[ 194  615  326  482   33 -488 -210  -54  143  -56  109 -370  213   28
  -51 -263  -90   38  270 -275  296 -322   48  170   84 -106  470  -62
 -148  255  210 -158   63  301 -216 -199  259  -35 -315   92  112 -122] -> Vib
[ 667 -111  558  443 -132 -483  -37 -243   80   69 -350 -368   96  362
  -66   76  358   43  121 -269  138 -105  -54  -43  -50  231  237  271
  -24  156  181 -154  100  -91   36 -239  -85  282  347 -149   26  312] -> bonip
[-137  269  170  447   16  241  405 -251  421  -56  269 -192  -75  -51
 -143  -43  273  148 -122  195  171 -443  -19   69  116  -36 -188   -3
 -180  193  128 -390  440 -111  -24 -208  251  671  -36 -394  188  123] -> bati
[ 232  119   47  393 -135 -109  -79  109 -278   96  -17 -428  -26   11
 -194  -29  -33   51  -63 -282 -182 -117   -5  133   52    5  390   38
   83  214  172   14   70  185   24 -458  107  260   45  168  110   26] -> vibu
[ 327  234   13  -65  101 -419 -171  -28  133   47 -225  177   38  -57
  165  -23   60   38 -376  -85  118  116   84 -646 -123 -156   14  251
  242 -260  453   70 -326 -314 -188   -2  263  -59 -184  269  309   62] -> Denor
[ 199  385  -49 -321   71 -388   87  356  228   39 -333   74  211 -130
  163   70  277 -119   30   75  227   -8  -84    7 -338  -52  -80 -342
  278  -16   97 -227   10  157  -71  154  253 -107  488  479   35  -41] -> nuf
[ 552 -186  281  308   64   95 -320 -159  363   45 -324 -189   92 -127
   30  273  478   96  148 -113  185  219  274 -300  386 -213  155   11
  139  -15   27   91   30   57   49    7   68  -43  178 -263 -311  188] -> Vib
[ 236  174  397  370  142  111 -410  -90  260    0    5 -438   36 -172
 -125  -45  292  143  324   92  309 -149  317 -121  349 -205   20  244
  331  299   17 -121  308 -221 -181   65   -4  106  124  256  -71  196] -> bonip
[ 652   83   -2  186  204 -430 -113 -167  216  187 -214 -214   15   37
  -20  237  458   17  258 -235  207  198   -8 -207  -29 -157   10  122
  -86 -170  354  339  100  134 -197 -269  262  -49 -368  -13  -37 -261] -> ter
[  80   45  119  220  245  352  151   94   19  166  153 -263  -81   17
 -123   86  311   96  168   33 -128   92  225  457   -1 -183   35  -13
   16  233   17   68  523   22  109 -184   48  311   60  -46   98  -29] -> vibu
[ 647   83  232  387  428  290 -263   17  106   -5 -209  -69  171 -249
   31  -16  279   33    1 -572  205   26   -5 -609 -190  -68  245 -185
   51  311  150    5   31  161  -78 -242   33   38  318   36  143  308] -> bonip
[ 150  256  108  175   56 -273   46  -16   90  -87   98   -5   56   64
   50  181  329  -26   55  -37  122 -108  -53  320 -173  116  -54 -179
 -348  -83  318 -114   81  100  -84  -94    4 -170   41 -188 -330  310] -> tesub
[ 339  -90  290  313  121 -685   32 -106  283  294   64 -253 -162  553
  -86  -15  584  111   57   44  168  150   69  459 -306  -54 -164   -6
 -272 -194  522  -43   67 -166   45 -417 -252  127 -241 -146 -387  159] -> bati
[-214 -418   39 -229  -58  369   48  119  -37   28  -13 -165  402  236
  -17  248  290 -129  190    8 -163   22 -156  316   99  -29 -329 -221
   80 -180 -189 -469   63   65  422   72 -380   22  122   44   36  -22] -> nuf
[-125  -72 -294 -268   80  343  142  -29   66  180 -402   88  332  -39
 -198   24  349  -98   10  -66  -25   92   64  108 -266   67 -528 -423
  -10 -226  273   10   97 -116 -130  -68 -304  149   89 -220  132  466] -> Vib
[ 244  403  140  257  444 -543 -174  156  164   44 -392 -191   78  -19
   36  -56  103  -50   18 -478  218  -58  103 -101  260 -385  330  129
 -104   18  -45  343 -154  222 -143 -151   88  250  100 -217  -10  232] -> ter
[ 136   21  433  802  -63 -497 -139 -257 -101  -98  277 -631 -279  317
 -193  -45  -41  227 -166 -394  138   30 -147 -187  300 -293  272   48
   49   75  228   42  -41   29   53 -121  -83  177 -395 -164 -216 -166] -> Vib
[ 332  191  273  346   38 -831 -284  282   -6   23 -298 -428   48  142
  193  312   32 -155 -142 -389  312  -35   73   99 -403 -121  253  -23
   57  -21  568 -506 -173   22  -39 -227  286   28  276  313   65  -25] -> Vib
[ 441  374  286 -127 -108 -508  -29  -16  -45   97  -72  215  143 -108
   -6   -6   44  -59 -205 -440  165  -82 -142 -237 -163   53  225  220
   61 -142  484  267 -311 -204 -164 -116  416  -52 -123 -124  628  208] -> vibu
[ 428  152  332  379  -62  175 -163  247  -89  -33  121  -95  227 -225
  267  -63  216   28  -69 -187  532  164  -84 -512 -402  471 -231 -176
  281  114  198 -229 -118 -192   19 -344  226 -523 -152  153  191   10] -> ter
[ 212  129  260  345  -88 -464   49  -43  122 -318 -402 -327 -394  203
  -57   11  -15  108 -109  149  184 -319  139 -565  192 -106  383  240
   24  281  -67  221   42  -56 -195 -354  281  580  347 -533  -78   28] -> vibu
[ 286  302  251  230  -94 -200  -86  170  103 -144   56 -270 -282  151
  171   86  175  153  320  -36  137  -81   31 -183 -203   80  -24 -188
 -143  155   83 -304  113  130   67 -121  -46  -62  -89   68 -489 -454] -> ter
[-268  169  -40 -213    5 -430   28  221   76 -199    5 -206  174  193
   55 -115   94 -126   32  173  108 -189  -66  166   70  -80  -12 -105
   55   56   99 -352  157  142  337  -49  -82  189   50  280  313   24] -> tepi
[ 315 -375  315    3  -68 -498 -126 -137  105   75  -45  -67   47   99
  -93  490  215  -28  -20  -51  -52  112   22 -221  334 -147  369  179
   12   19  125   83   22   31  -15  -32  111 -116  217  -33 -120  114] -> Vib
[ -24  488  250 -206   53  194 -224   85  -55  -47  213  228  -30 -580
  134  203 -173  -82 -247 -226  -45 -314    3  -41 -270   12  -45  101
  240  -51  106  -75 -114  -15  -19  -49  129  127  130  316   92   94] -> nuf
[  68  578    0 -126  345  -33 -408   51  157 -277   80  116   90  131
  203 -289  375   42  112  -54  224 -150  107  -16 -247 -140  323 -120
    1 -197   10 -201  -40   54  266  280  -74 -237  -64  498  101  -45] -> tesub
[ 152  159  197  189  -59  134  375    2  351  -21 -197    8  272  221
   21 -207  423   80  111  -15  458 -275  -63 -185  -17 -171  -88  248
   19  -24  190 -453   84 -298 -165   46  241   -3  -14 -119  100  109] -> Vib
[ 560  413   21  428 -135 -272  166   -6   18 -199  -98  -60  261  181
  -40 -176   48  -39  107 -337   62  147 -335    4 -558  246  107 -342
   64   25  455  123 -160   51   11 -242   99 -300  -97   21  168   62] -> vibu
[-434  194  -40 -251  -16  600  149   79  -64   11  -78  171  482 -216
 -100  -45  262   30   39  -60  243   -9  -54   69   50   67 -236 -452
  -13 -157  195 -579  -37    5   52  268  256  -75  -16  145  429  133] -> Denor
[ 327 -437  264  115   42 -493 -141  519  124   17 -407  -14   65  343
  254 -229  321  136  -56  -31  574  238 -222 -507 -202   -6   42  104
  113    9  410 -101 -566 -273   22 -107  152 -339  294   58 -173  -90] -> tesub
[-177  -99   85  264   83  153  164  166   19 -125  320 -395  -49  130
 -129 -138  300  142 -214 -176  184 -175  -30   27  157 -430  229   26
  289  265 -187 -125  352  342  362 -125  123  531  -76  272  -22 -113] -> tesub
[-185  -39  301  365  -63 -344  148   82  -15  142  203 -315  218  280
 -137 -394  224   52   38  148  119   78  -69  411  234  -37  -39   93
  -64   21  233 -273  311  -95  321 -161  136   96  -79  281  255  122] -> bonip
[-364 -383  177   13  109  -51  323  -50   80  312 -181  -97  127  119
 -140  -15  149  -59 -211  512   63  208   67  405  168  -67 -108   95
  116   36  286 -320  130 -365 -111  -62  149  297  292 -120   91  234] -> bonip
[  87 -744  572  382  220 -195  272 -259  117  219  -89 -251 -138  260
 -149  200  353 -137  -85  138   19  222  -70 -116  201  -24   98  354
   58  194  -30  147  113 -234  -88 -296 -193  478  107 -449 -264    7] -> nuf
[ 173 -132  139  -74  377 -323 -309  -26  416  219 -115 -359  174  430
 -377    7  415   69  180   57  -13 -100  110  113   41 -480  400   71
  -66  210  -41   37   69  -64 -204  -88 -351  486  209 -115 -385   43] -> ter
[ 401  340  212   67    0    8 -553   55 -383  331 -156 -515  122 -241
 -164  -57  212  197   42  -57  194  -38  373   48  374 -239  130   53
   97  198  -23  153  299  215 -332 -190  329  119  -37   44  -19  204] -> nuf
[ 485   34 -259  469  109    3 -152  168  126 -156 -203  -47  177  -88
 -102 -219  405  165  -78 -274  368  163 -226 -686 -121  -41  -13   85
  121  105  196  234  -65 -325  -83 -138  -20 -102   56   23   45  128] -> nuf
[ 221 -197  138  -65  -73  386 -108  346  207   84  -22  194  411 -335
  162  261  573  -54    0 -449  163   37   -9  -43  -72 -114  -56 -172
   16 -277  451 -457  -16  214  320  -29  160 -494  136  495 -162  188] -> bonip
[  67 -361  126  298 -317 -206 -134   75 -277   35 -550 -234  381  -35
 -279  -96  118 -133  122  -37  126  121  -10   74  298  360  259 -111
  -60  104  256 -173  -36   25  -57  -39  249 -239  578  165  -60  489] -> ter
[-140 -553   63   21  -74  -99  260  109 -341 -188  -86   76   61  472
  -80  158  601  -71  -20   76   99  475  -95  104 -254  172  -41 -153
 -111  -62  465 -277   57 -304  267  -24 -170 -131    0  -86    1  143] -> tepi
[ 330 -208  132  636  239 -513  -78  155  162  159   74 -469 -253  467
  122  113  351  188 -340 -104  126   86  142  -54  -46 -305  107  286
 -355   31  114   51  370  -63   95 -216   30  263  -29 -222 -268 -143] -> ter
[  87 -232  724    9  -83 -371 -185   73  293  -40  -63  -80  325 -160
 -135  187  184  -18  324 -120  272 -120   85  243  167  -66  146    6
   59   84  116 -232  122   76   94 -111  463  -46  482  140 -137   96] -> vibu
[  88  164  348 -115 -237 -177 -446  -62  212 -171   36 -133   -5 -193
 -174   39   93  282 -109  202  534 -340  177 -240   -6  -28  261  261
  166  199  284  -64  159 -329 -200  142  373   33  197   50   58   -3] -> tepi
[ 292 -183   81   81  337  199 -337 -184  340  193   -8 -249   61  303
  -80   90  459  276  120  103  329   13   50   66   47 -516 -172  202
   87 -111   51   18   76  -16  -26  158    4  152  -52   60 -293   10] -> tesub
[ 490  -66  603  164  344 -899 -255   -2  214 -220  152 -208   77  353
    8  382  378  -57  313 -157  711 -168   78  271 -387 -132  388  227
  -96  399  357 -239  251  -11 -196 -177  284  -87  235   89  -29  140] -> vibu
[ 409  -68  -17  268 -285 -187    2   25 -155 -267 -176 -135  -63  205
  188   56  -67  -70    3  -34   14  153 -151 -205 -445  375  105 -172
  168   -7  114  -88 -211   96  238 -313   -5 -229   50   65  -34 -182] -> tepi
[ 225   53  356  204    7 -618 -363  -57 -261  180 -273 -410 -254  257
 -229  103   27   12 -119 -195  -58  -84  327 -234   52   24  417  198
 -183  117  126  360   58  -17 -245 -167 -140  297  163    9   -4  312] -> Denor
[ 588   22   98  354 -195  463  320   68   96  258 -303   28  416 -437
  -53  -65  234  -96   56 -615 -537  -16  -53 -211  -96  359 -239 -251
 -300  -40  380 -208  367 -107   79 -279   -1  -95  303 -173  272  321] -> tepi
[ 189  262  362  201   31 -151  -77  275   -5 -146 -144  -52  146  -35
   74   -6  160  208   71 -366  137 -122   17 -128 -304   74  417    0
  133  261  368  -97  129    5    1  -84  296   41  172  389  460 -268] -> bonip
[ 766  -62  152   -1  136 -365   75  204  270  -45 -327  163  188  164
  152  362  428 -171  152 -370  -12  155  -29 -187 -236 -196  573  113
  275   19  276   51 -230  130   81   18  319 -205  380  318  158   35] -> ter
[ 669  294 -230  447   23  243  104  -25   65 -165 -105   89  416   40
  -65 -637  193  -51  214 -400  515  -16 -378 -535 -567  225  154 -157
   14   38  214 -114 -252   52  -79 -464  285 -494 -268  210  115   56] -> ter
[ 129  667 -208  111   -6 -590   35  167 -284  -64 -219  144  -47  297
   45 -282   56  -52 -361 -192  133  -29 -248 -292 -296  -17   10   96
 -480 -392  302 -177 -343 -257  133 -211  291  157   81 -112  231  347] -> ter
[-451  -39  -46   -2   27  -28  258    0 -137 -119  -89  168 -147  354
   38  305   -1  158 -315  381  -20  204 -135   64 -239  -94 -262  -75
   60   12  109 -239  -31 -159  -81  273 -138  228  188   90 -344   38] -> bonip
[ 304  180  -58  -86   69 -376 -380  269  -80 -240 -103 -117  108  198
  315    3  370   75 -141   34  561  161 -169 -177 -358  -11  134  -18
  191 -103  442 -173 -289   27  198    6  182 -320  -87  352   59 -153] -> tesub
[ 594   23  294  301   40 -606  -72  -67  373 -118 -145 -482 -320  325
   80   38  142  -85  281  -18  374 -313  156  -58 -135  215  311  230
 -127  337   99 -283   37  -82  140 -385 -219  333  289 -301  -24  125] -> Denor
[ 571  563  201  280 -123 -123 -146  264  268  143 -209 -292   89 -221
   80 -115   28  277   23 -449  -16 -208  311  165 -101 -213  233 -205
  322   -4  174 -108  -68  124  -89 -314  305  -40   82  113  -16  -94] -> bati
[ 304 -161  152  224  110 -396   34  -17  206 -160  214 -215   88  129
 -159  407  397   57 -410  -49  266   60  -84 -156 -193 -402  100   59
  402  118  394  -71   53 -304 -205 -165  132  154   43 -142 -123  165] -> nuf
[ 259 -178  -42  282 -324 -530 -174  206  -76 -269  -59 -443   75  272
  108   26  243 -118  200  310  380  108 -191   19 -131  272  366   41
  249  271  243 -172  -47  165  208 -149  240  -96  -42  399  169 -466] -> nuf
[ 510 -562  239  272  173 -681 -286 -144  100  623 -301 -555 -126  679
 -152  277  234  -58  100  -59  137  298  149  224  -33 -235  134  314
 -103  -22  -11  250  -58  -18  -92 -239 -248  327   53 -189 -175   59] -> bonip
[-442 -509  278 -536  138 -342 -222  425 -208   48   25 -133  373  306
 -176  202  540 -108 -146   10  423  227 -140  147 -263   -9 -222    2
    2   13   47 -244   23 -616   53  317 -385  -19  402    6  154  185] -> bati
[ 296 -191   17  117 -125  -95   53  260 -100 -260 -199   58  299 -273
   65 -100   49 -182 -198 -336  576   -9 -142 -420 -329   61  185   97
  165  222  379 -298    7  -24  -12 -154  603 -255  275  263  286  143] -> tepi
[ 387 -573  492   68  196  100  152 -165  351 -106  201  154  197  240
   73  223  577  -30  177   13   64  188  -34 -115  -55  -57  -22  -58
 -208   48   35 -129  279  100  251  178   61 -187  266 -111 -200  148] -> Denor
[ 226  167  525  177  138    5 -145    6  462  170  136 -305  184 -149
  -69  390  257   -4  260 -141  464 -397  153  -35   86 -237  258   48
  256  290 -154 -307  248  217 -162   -5  391  100  277  308  162  -12] -> Vib
[ 104  476   28  -25  -33  142  -95  159   46 -243 -100  101  214  155
  112 -279  383  100  -77   92   83  -79  -95  -93 -260   98  134 -115
    5   -2  114   16  -85   31  111  187  -76    8   82   84  -50  132] -> ter
[  51 -243 -338  120  195   65   82  -60  115   14   77 -244 -192   24
 -167  -25  438   93  -59  160   68  -86  -47  110  401 -110  209    4
    0  138  -56 -168   83  -22   74 -174 -228  261  219 -260 -264  233] -> tesub
[ 452  466   45  453   43 -160 -163  168  178  156 -129 -292  -21 -226
   29  -88  111  258 -135 -266  158   52  -42 -464 -141    0 -219  -10
  199   40  211   51    4 -292 -160 -200   30    7  -12  125  -97  -51] -> tesub
[ 321   89  137  169  132 -457 -396  -89  462 -176 -145 -434  -24  341
   59  194  197  248  182  302  265    4  144 -167    2 -410   12  185
  327  129 -100  148  230   68  -56  173  -22   95    6  381 -320 -353] -> bati
[ 146  -67   44   66  -26 -365  -81  -61 -133 -250 -300  139  -64   61
   23 -253  149   57  -82 -180  324  -83 -289 -382  -89   93  345  367
   77  -82  416   29 -410 -154  -65 -135  112  -32   66  160   14  -20] -> Vib
[ -18  384  392  567  -91 -761  169   25   94  217 -228 -223 -154  149
   57   20 -171   66 -219 -131  332  -28   16 -182 -197  366  -16 -147
 -241  117  247 -188 -176 -242 -282 -506   75  325 -160 -530  148  -30] -> bonip
[ 561 -197  418  161  -83 -849 -374  388 -145   93 -118 -197  -30  440
  307  278  460  -26 -217 -389  397  336  -41 -162 -759  157  -88   66
  -95 -115  501 -137 -188 -193  225 -223  -34  -42   65  117   -6  -55] -> bonip
[-373 -194  194  -46  269 -437 -158  253   79 -100 -253  -32  -17   -3
   27  352  146  -41 -193 -129   21  -60  177  -63  170  101  376  -66
  -76  114  130 -427 -115 -167  202  -30 -251  319  571   83  196  219] -> Denor
[-277 -641  121  -41   -5 -397  189  -20 -154  112 -531   79  -53  402
 -109  232  306  -82  -77   43 -306  277   34   11  204  174  335   89
  -30  -60  128   -7  -81  -84  207  -95 -312  373  321   59  104  108] -> bonip
[-112 -231  -46 -325   36  -68   33  111 -246  215   33  -34  -24  141
 -265   84  258   38 -126   37 -127  220 -118  194   18   65   91 -285
   -8  -93  -28  -72  -36  -90  184  -45 -253  -66  371    9 -180  218] -> ter
[-105  129 -238  308   52  375  143   80 -211 -216  192 -318  158  -96
 -195  157  131 -162   40 -242 -429 -150 -172   88  269 -190  -20 -117
  -11  118  -68 -129  309  323  212  -92 -171  270  105  221  -65  266] -> ter
[  10  172 -314  126  -24 -272  338  177  246 -218  173 -148  429  540
 -158 -366  180 -262  211  177  214  -69 -351  262 -131  -81  -27 -231
    9   60  -78  -31  -55   78  165   54 -123 -182   13    4  176  361] -> ter
[ 178  133 -253 -103  -46  168  180  114 -143 -279   79  147   35  185
   57    7   75 -107 -189 -233   -1  -98 -176 -331 -487  -39   92 -240
  222  -77 -168 -197 -112   91  124 -116  -40 -188   61  214   29   41] -> vibu
[  85  142   -7  400  124 -187 -369  -25 -113 -136  -87 -477  153   59
 -105 -265  204   75  -78 -182  693  -62  106 -158 -103 -344   55  195
  232  -63   35 -340   17 -174 -223 -276  268   37 -228  220 -142  -42] -> bonip
[ 411  314 -227  200 -175 -717    8  266  -29  -94   46   -2  192  178
  -44 -243  234   50  -53 -320  121  253 -361  -23 -235 -210  134 -167
  -46 -149  432  165 -184  152   64   50  167 -427  -67  376 -220   31] -> Vib
[ 449   66   31  554 -214   -1 -114 -203  291  103 -140 -123 -197 -220
  288  195   87  135 -205  105   31  266  109   -3 -114  -82 -291  330
  465 -222  287  -90 -146 -118  -15   18  305  115 -239  357 -434 -318] -> bati
[  67 -223  148  238 -100 -113 -115 -112  174 -307  193  -21  212  195
 -194  -45  511    0   53  -28  329  -39 -141   60 -279  -80   76  339
 -210  -22  288  -90  183 -261   75  -66  112  159 -148  -33 -285  -62] -> vibu
[ 466  143  231  184  320 -197 -197   75   57   35 -102 -272  133 -240
   25 -164  371   53  132 -311  415   20    1  -77 -176   22  -36   58
  160   74  226 -133   19 -154  -57 -523  274  180   40  -91  144  -40] -> ter
